Below are the code and all the weights of a small trained network. Each question names an input and a target symbol and asks about switching units off, where a switched-off unit gives its printed mean instead of its output.

import numpy as np


def w(rows, s, z=0):
    codes = np.array(rows[::2]) - 128.0
    scale = np.full(codes.shape[1], s)
    scale[-1] = z or s
    return codes * scale


def norm(h):
    return h / np.sqrt((h * h).mean(-1, keepdims=True) + 1e-5)


def f(y):
    return np.maximum(y, 0)


def softmax(a):
    e = np.exp(a - a.max(-1, keepdims=True))
    return e / e.sum(-1, keepdims=True)


def log_softmax(a):
    a = a - a.max(-1, keepdims=True)
    return a - np.log(np.exp(a).sum(-1, keepdims=True))


def net(x, mask):
    ids = ['ΓΦαδζμτω'.index(c) for c in x.split()]
    T = len(ids)
    res = E[ids] + P[:T]
    u = 0
    for l in range(2):
        q, k, v = (norm(res) @ M[l].T for M in (Q, K, V))
        z = softmax(np.where(np.tri(T) > 0, q @ k.T / 4**0.5, -1e9)) @ v
        res = res + np.where(mask[u], z, O[l][:, -1]) @ O[l][:, :-1]
        u += 1
        y = f(norm(res) @ A[l][:, :-1].T + A[l][:, -1])
        res = res + np.where(mask[u : u + 4], y, B[l][:, -1]) @ B[l][:, :-1]
        u += 4
    return log_softmax(norm(res)[-1] @ U[:, :-1].T + U[:, -1])


Q, K, V, O, A, B = {}, {}, {}, {}, {}, {}
E = w([
[121,120,142,67,51,48,96,187,80,112],'Γ',
[65,194,161,163,111,91,111,160,108,113],'Φ',
[113,30,89,152,122,122,171,130,94,141],'α',
[158,153,111,119,129,113,81,31,153,174],'δ',
[95,91,58,228,120,198,86,89,149,75],'ζ',
[92,182,173,95,139,182,223,110,71,95],'μ',
[178,255,170,90,84,218,80,173,132,13],'τ',
[103,143,180,146,207,72,128,29,131,123],'ω',
],0.018)
P = w([
[214,170,142,149,137,104,168,143,136,134],'0',
[182,164,195,159,76,67,133,90,143,128],'1',
[150,141,184,142,90,76,129,92,149,141],'2',
[134,147,152,119,101,83,131,91,148,143],'3',
[110,141,114,112,118,88,121,112,128,129],'4',
[96,140,94,101,131,112,119,130,110,128],'5',
[82,130,101,92,132,124,103,141,77,121],'6',
[78,127,118,99,136,146,85,149,44,153],'7',
[95,123,145,116,147,162,59,136,9,189],'8',
],0.015)
Q[0] = w([
[253,115,121,101,122,129,96,135,148,139],'L0H0',
[180,163,111,100,45,60,88,154,116,131],'L0H0',
[97,137,94,97,143,61,105,41,152,143],'L0H0',
[144,202,183,109,145,131,195,102,155,109],'L0H0',
],0.031)
K[0] = w([
[250,14,92,74,105,210,57,140,153,169],'L0H0',
[227,174,107,101,28,57,57,203,171,155],'L0H0',
[141,150,134,174,147,66,84,29,203,182],'L0H0',
[199,172,206,171,134,179,241,109,120,126],'L0H0',
],0.022)
V[0] = w([
[149,107,142,141,184,156,104,152,40,169],'L0H0',
[74,102,174,85,165,126,106,160,179,119],'L0H0',
[91,110,131,120,75,99,179,76,132,116],'L0H0',
[247,130,130,210,148,84,162,167,141,109],'L0H0',
],0.016)
O[0] = w([
[147,137,11,110,135,136,205,121,148,31,36],'L0H0',
[142,178,94,224,65,63,134,106,102,104,51],'L0H0',
[133,102,221,127,100,115,164,65,79,100,253],'L0H0',
[104,34,132,70,243,225,130,255,59,46,115],'L0H0',
],0.0076,0.0061)
A[0] = w([
[158,145,146,106,52,178,81,139,141,99,2],'L0N0',
[133,75,131,218,129,202,136,123,187,121,13],'L0N1',
[159,50,112,172,117,94,205,171,112,180,43],'L0N2',
[2,67,84,108,101,130,105,103,80,149,85],'L0N3',
],0.022,0.0051)
B[0] = w([
[247,119,133,139,158,168,106,88,111,116,180],'L0N0',
[109,53,182,125,70,120,98,97,158,64,173],'L0N1',
[133,69,144,151,50,163,171,145,115,219,168],'L0N2',
[101,219,114,138,94,142,110,24,84,168,255],'L0N3',
],0.015,0.0094)
Q[1] = w([
[48,137,145,69,173,243,61,183,8,57],'L1H0',
[210,217,57,65,210,187,164,135,180,61],'L1H0',
[182,125,242,120,31,156,201,157,104,176],'L1H0',
[92,28,79,195,38,207,183,117,135,91],'L1H0',
],0.015)
K[1] = w([
[156,53,253,145,127,145,125,176,135,136],'L1H0',
[163,117,71,178,173,163,127,223,149,68],'L1H0',
[91,113,133,151,151,108,71,107,119,153],'L1H0',
[106,158,144,44,205,136,92,163,89,143],'L1H0',
],0.023)
V[1] = w([
[111,215,144,181,84,132,109,185,83,118],'L1H0',
[189,54,77,131,71,146,108,137,36,205],'L1H0',
[120,107,98,187,140,111,22,97,121,66],'L1H0',
[91,132,132,177,89,250,137,140,205,166],'L1H0',
],0.026)
O[1] = w([
[127,133,181,114,142,210,114,189,80,133,198],'L1H0',
[69,88,126,2,79,79,121,99,86,165,185],'L1H0',
[131,60,106,139,188,125,54,149,110,94,122],'L1H0',
[119,114,192,83,198,182,181,106,198,118,2],'L1H0',
],0.019,0.0065)
A[1] = w([
[39,34,107,165,97,210,109,38,143,110,119],'L1N0',
[87,43,87,253,103,148,153,154,120,183,127],'L1N1',
[101,149,93,92,98,62,118,44,149,118,102],'L1N2',
[214,102,107,167,151,157,119,114,188,122,2],'L1N3',
],0.029,0.006)
B[1] = w([
[179,125,255,119,38,147,59,76,33,106,221],'L1N0',
[86,91,179,37,232,129,195,110,93,111,196],'L1N1',
[159,86,132,197,208,155,141,161,146,172,253],'L1N2',
[37,148,110,128,94,78,187,134,113,151,165],'L1N3',
],0.018,0.02)
U = w([
[119,53,160,52,100,229,249,49,66,208,3],'Γ',
[199,226,157,163,61,161,220,103,114,130,120],'Φ',
[233,111,163,166,187,129,103,104,170,209,132],'α',
[183,174,132,67,152,149,84,88,114,135,113],'δ',
[81,171,139,126,193,53,153,48,77,88,129],'ζ',
[157,83,181,125,73,162,50,34,165,13,236],'μ',
[117,165,214,94,169,230,101,217,104,127,132],'τ',
[118,83,94,155,2,65,108,227,72,165,177],'ω',
],0.006,0.0041)

Each question gives the input, a string of symbols that net reads in full, and the target symbol t.
The units are the heads (4 rows each of Q, K, V and O) and the neurons (one row each of A and B). Each row of codes is followed by its name. A weight is (code - 128) times the scale printed after its matrix; where a second scale follows, it is the last column's (O, A, B and U).
mask holds one flag per unit, layer by layer, with each layer's heads first. A switched-off unit (its flag False) gives its mean, the last column of its rows in O or B, instead of its output. The means were averaged over made-up inputs and are rounded, as every weight is.
A unit's drop is (log p(t) with every unit on - log p(t) with that unit switched off) / (log p(t) with every unit on - log p(t) with every unit switched off).
The circuit of an input: a set's keep is (log p(t) with only the set's units on - log p(t) with every unit switched off) / (log p(t) with every unit on - log p(t) with every unit switched off). Starting from all 10 units, units are removed one at a time, each time the one whose removal leaves the highest keep (on an exact tie, the one counted first), for as long as the keep stays at least 0.8.
units of the circuit, in order: the units of the circuit, biggest drop first
most important unit: the unit with the biggest drop
k most important neurons: the k neurons with the biggest drops, biggest first
k most important neurons of layer l: the k neurons of layer l with the biggest drops, biggest first
input δ τ ζ Γ α Φ τ α τ, target δ: units of the circuit, in order -> [L0N0, L1N0, L0H0, L1N2]
input Φ ω ζ μ Φ Γ ω, target μ: 2 most important neurons -> [L0N1, L0N2]
input δ Φ Φ Φ ω Γ δ, target τ: units of the circuit, in order -> [L1H0, L0H0]
input Φ τ δ, target α: units of the circuit, in order -> [L1N2, L1H0, L0N3]
input ζ ζ δ ζ δ, target μ: units of the circuit, in order -> [L1H0, L0N2, L1N0]
input α α ζ α Φ τ τ, target α: 2 most important neurons of layer 0 -> [L0N0, L0N3]
input ζ Φ ζ ω ζ ζ Φ, target μ: units of the circuit, in order -> [L0N1, L1H0, L1N0]
input ω ζ ζ τ, target ω: 4 most important neurons -> [L0N3, L0N0, L1N3, L1N1]
input τ Φ ζ μ ζ Φ, target μ: units of the circuit, in order -> [L0N1, L1H0, L0N2, L1N0]
input Φ α ω Φ δ Γ δ, target ω: units of the circuit, in order -> [L0H0, L1H0, L0N2, L1N1]
input Φ ζ δ δ μ ζ Γ τ δ, target Φ: 3 most important neurons -> [L0N3, L0N0, L0N2]
input Γ Φ Φ ζ ζ Γ, target τ: units of the circuit, in order -> [L1H0]
input α τ ζ Φ τ, target α: 3 most important neurons -> [L0N0, L1N2, L1N1]
input ζ δ Φ Φ Γ, target ω: 2 most important neurons -> [L1N0, L1N1]
input Φ Φ τ δ δ ζ δ, target μ: units of the circuit, in order -> [L1H0, L0N1, L0N2, L1N0]
input ζ δ ω α α ω Φ μ α, target ζ: 4 most important neurons -> [L0N2, L1N1, L0N3, L1N2]
input Γ Γ μ Γ, target Φ: 2 most important neurons -> [L0N3, L0N0]
input α ω Γ ζ Φ Γ, target μ: 3 most important neurons -> [L0N3, L0N1, L0N2]
input τ ω Φ μ Φ, target Φ: most important unit -> L1H0
input ω Γ ζ ζ, target μ: most important unit -> L0N3
input Φ Φ Γ Φ Φ ω Φ, target ζ: 4 most important neurons -> [L1N1, L1N0, L1N2, L0N1]
input α τ Φ μ δ α μ, target α: 2 most important neurons -> [L1N2, L0N3]
input ζ Φ α μ α ω ω, target ζ: 3 most important neurons of layer 0 -> [L0N2, L0N3, L0N0]
input Γ Γ Φ ζ τ Γ, target τ: 3 most important neurons -> [L0N3, L1N0, L0N0]
input ω δ μ μ α Φ Φ τ, target ω: 4 most important neurons -> [L0N3, L1N3, L0N0, L1N1]
